Rows, each with roughly how far along a hidden order it lies (0 to 10)
[4, 7, -5, 9, 7, 2, 6, 2, 15, 3, 10, 3, -7, 16, 6, 0, -12, 26, -2, -4, -6, -3, -9, 1, -5, 2, 8, 6, -11, -3, -22, 2, -6, -10, 5, 7, -4, -10, -15] : 3
[2, 8, -5, 8, 8, 3, 4, 1, 13, 3, 10, 4, -5, 13, 4, -2, -12, 33, -6, -2, -6, -2, -7, 2, -6, 2, 5, 4, -6, -2, -15, 1, -4, -13, 7, 6, -4, -9, -15] : 3
[3, 6, -5, 12, 4, 2, 5, 1, 18, 2, 11, 1, -6, 17, 5, 0, -27, 26, -2, -1, -5, -3, 3, -2, -3, 0, 10, 3, -11, 2, -14, -2, -4, -9, 7, 10, -6, -13, -16] : 2
[-4, 8, -8, -1, 14, 8, 9, -2, 9, 0, -10, 11, -5, 14, 1, -9, -5, 17, -19, 5, -12, 6, -18, 6, -11, 7, -5, 17, 2, -13, -43, 7, -7, -8, 3, -4, 3, 12, -20] : 7
[-4, 6, -9, 0, 15, 7, 12, 0, 15, 0, -13, 10, -10, 28, -1, -11, -12, 21, -22, 3, -15, 9, -23, 6, -10, 8, -10, 25, -5, -12, -51, 5, -6, -7, 6, -5, 1, 13, -23] : 7
[5, 7, -5, 13, -1, -1, 9, 3, 19, 2, 16, -3, -12, 29, 14, 4, -26, 35, 2, 1, -9, -7, 0, -4, -1, 1, 14, 6, -20, 7, 4, -9, 0, -10, 11, 21, -10, -14, -19] : 0
[-4, 3, -9, 1, 10, 7, 6, -2, 8, 1, -10, 6, -5, 11, -1, -11, -2, 16, -20, 7, -12, 8, -14, 3, -8, 5, -13, 10, -2, -10, -59, 3, -4, -6, 2, -2, -2, 9, -14] : 6
[1, 7, -6, 5, 8, 6, 7, 1, 16, 2, 7, 3, -7, 20, 3, -4, -15, 26, -8, -3, -7, 1, -11, 0, -7, 3, 3, 10, -6, -6, -26, 2, -2, -8, 6, 5, -4, -4, -22] : 3
[-5, 4, -8, -3, 12, 7, 5, -3, 10, 1, -13, 8, -5, 9, -2, -10, 1, 5, -21, 4, -12, 8, -16, 5, -9, 6, -22, 14, 7, -14, -40, 8, -3, -7, 1, -8, 2, 11, -15] : 8
[7, 6, 1, 11, -3, -1, 6, 2, 13, 2, 16, -2, -10, 17, 7, 6, -18, 27, -4, 2, -4, -5, 4, -5, -1, -1, 16, -1, -18, 6, 6, -9, 0, -7, 8, 19, -8, -16, -11] : 0
[0, 7, -8, 4, 11, 6, 6, -1, 10, 2, 0, 5, -3, 17, 3, -4, -10, 6, -14, 4, -8, 2, -10, 2, -5, 4, -4, 16, -3, -7, -32, 3, -6, -2, 2, 0, -2, -1, -19] : 4
[1, 6, -7, 5, 9, 5, 9, 0, 16, 2, -1, 6, -6, 24, -1, -6, -15, 25, -14, 4, -12, 5, -13, 2, -8, 3, -7, 14, -7, -5, -35, 0, -5, -6, 5, 9, -4, 4, -19] : 4
[5, 8, -6, 11, 5, 4, 9, 3, 23, 1, 15, 3, -11, 25, 7, 1, -27, 52, 0, -6, -10, -5, -6, 0, -8, 3, 19, 8, -13, -4, -17, -3, -4, -13, 11, 11, -3, -11, -26] : 2
[-6, 6, -13, -1, 22, 12, 12, 0, 12, -1, -15, 17, -5, 12, 5, -11, -15, 23, -23, -3, -9, 11, -28, 10, -15, 12, 7, 19, 8, -18, -63, 12, -11, -11, 2, -11, 13, 12, -19] : 8
[-3, 7, -11, 3, 18, 12, 11, 0, 11, 0, -8, 11, -5, 14, 4, -7, -2, 20, -16, 3, -7, 8, -22, 6, -12, 7, -1, 15, 1, -12, -52, 8, -9, -8, 5, -3, 5, 5, -19] : 5
[7, 6, -4, 10, -4, -1, 4, 1, 17, 3, 17, -4, -9, 23, 5, 5, -17, 24, -6, 2, -8, -6, 6, -5, 1, -2, 4, 2, -15, 8, 1, -8, 0, -8, 6, 18, -9, -16, -16] : 1
[1, 10, -12, 9, 18, 10, 13, 5, 21, 1, 6, 11, -8, 21, 9, -4, -25, 46, -13, -9, -3, 2, -21, 4, -13, 7, 23, 15, -2, -6, -49, 5, -11, -15, 10, 3, 5, -2, -25] : 3
[-1, 6, -7, 0, 8, 3, 1, -1, 5, 3, -1, 2, -2, 6, -1, -5, -1, 10, -9, 8, -8, 4, -1, 1, -3, 1, -14, 7, -6, -5, -22, 3, -4, 1, 0, 1, -6, 2, -7] : 4
[2, 7, -6, 8, 7, 2, 7, 2, 18, 3, 5, 3, -7, 19, 6, 1, -18, 24, -2, -5, -7, -2, -6, 0, -4, 2, 15, 8, -9, 0, -12, 0, -3, -10, 8, 8, -4, -9, -21] : 2
[1, 4, -8, 9, 7, 3, 3, 0, 11, 3, 5, 3, -4, 16, 3, -2, -9, 21, -7, 1, -12, 0, -6, 1, -4, 1, 2, 5, -5, -2, -20, 1, -4, -8, 4, 5, -5, -8, -24] : 3
[-2, 5, -9, 2, 9, 5, 7, -1, 8, 1, -5, 8, -4, 15, 1, -7, -4, 21, -16, 6, -10, 5, -12, 2, -6, 3, -9, 12, -4, -7, -37, 0, -5, -2, 2, 1, 1, 7, -15] : 5
[-6, 4, -8, -5, 17, 9, 6, -4, 3, 0, -14, 11, -1, 4, -2, -15, -4, 8, -27, -4, -9, 10, -23, 8, -8, 8, -5, 16, 11, -16, -50, 15, -5, -10, -2, -15, 12, 12, -17] : 9
[3, 6, -7, 11, 2, 3, 8, 2, 17, 3, 12, 2, -9, 26, 3, -3, -19, -11, -5, -1, -12, -2, -5, -3, -3, 1, 3, 11, -12, 0, -16, -1, -1, -8, 6, 10, -8, -6, -18] : 3
[-1, 6, -6, 3, 8, 2, 2, -3, 6, 3, -5, 2, -3, 7, -2, -6, 4, 5, -14, 11, -7, 4, -5, 0, -1, 1, -16, 8, -6, -3, -16, 0, -2, -2, -1, 7, -9, 3, -7] : 5
[0, 6, -8, 5, 15, 6, 6, -1, 8, 3, 0, 6, -2, 10, 4, -5, -6, 19, -11, 4, -5, 5, -9, 1, -6, 3, -5, 8, -6, -13, -32, 4, -5, -5, 2, 0, -2, -6, -11] : 4
[-3, 6, -6, -1, 10, 5, 3, -3, 4, 2, -12, 7, -2, 12, -1, -8, 2, 15, -16, 9, -11, 5, -14, 2, -6, 4, -17, 13, -1, -8, -36, 4, -4, -3, -1, -4, -1, 8, -9] : 6
[-7, 2, -5, -6, 9, 8, 7, -4, 9, 0, -21, 7, -3, 9, -5, -15, -3, 8, -28, -7, -16, 9, -28, 9, -8, 9, -16, 19, 14, -17, -51, 13, -3, -14, -1, -14, 8, 19, -13] : 10
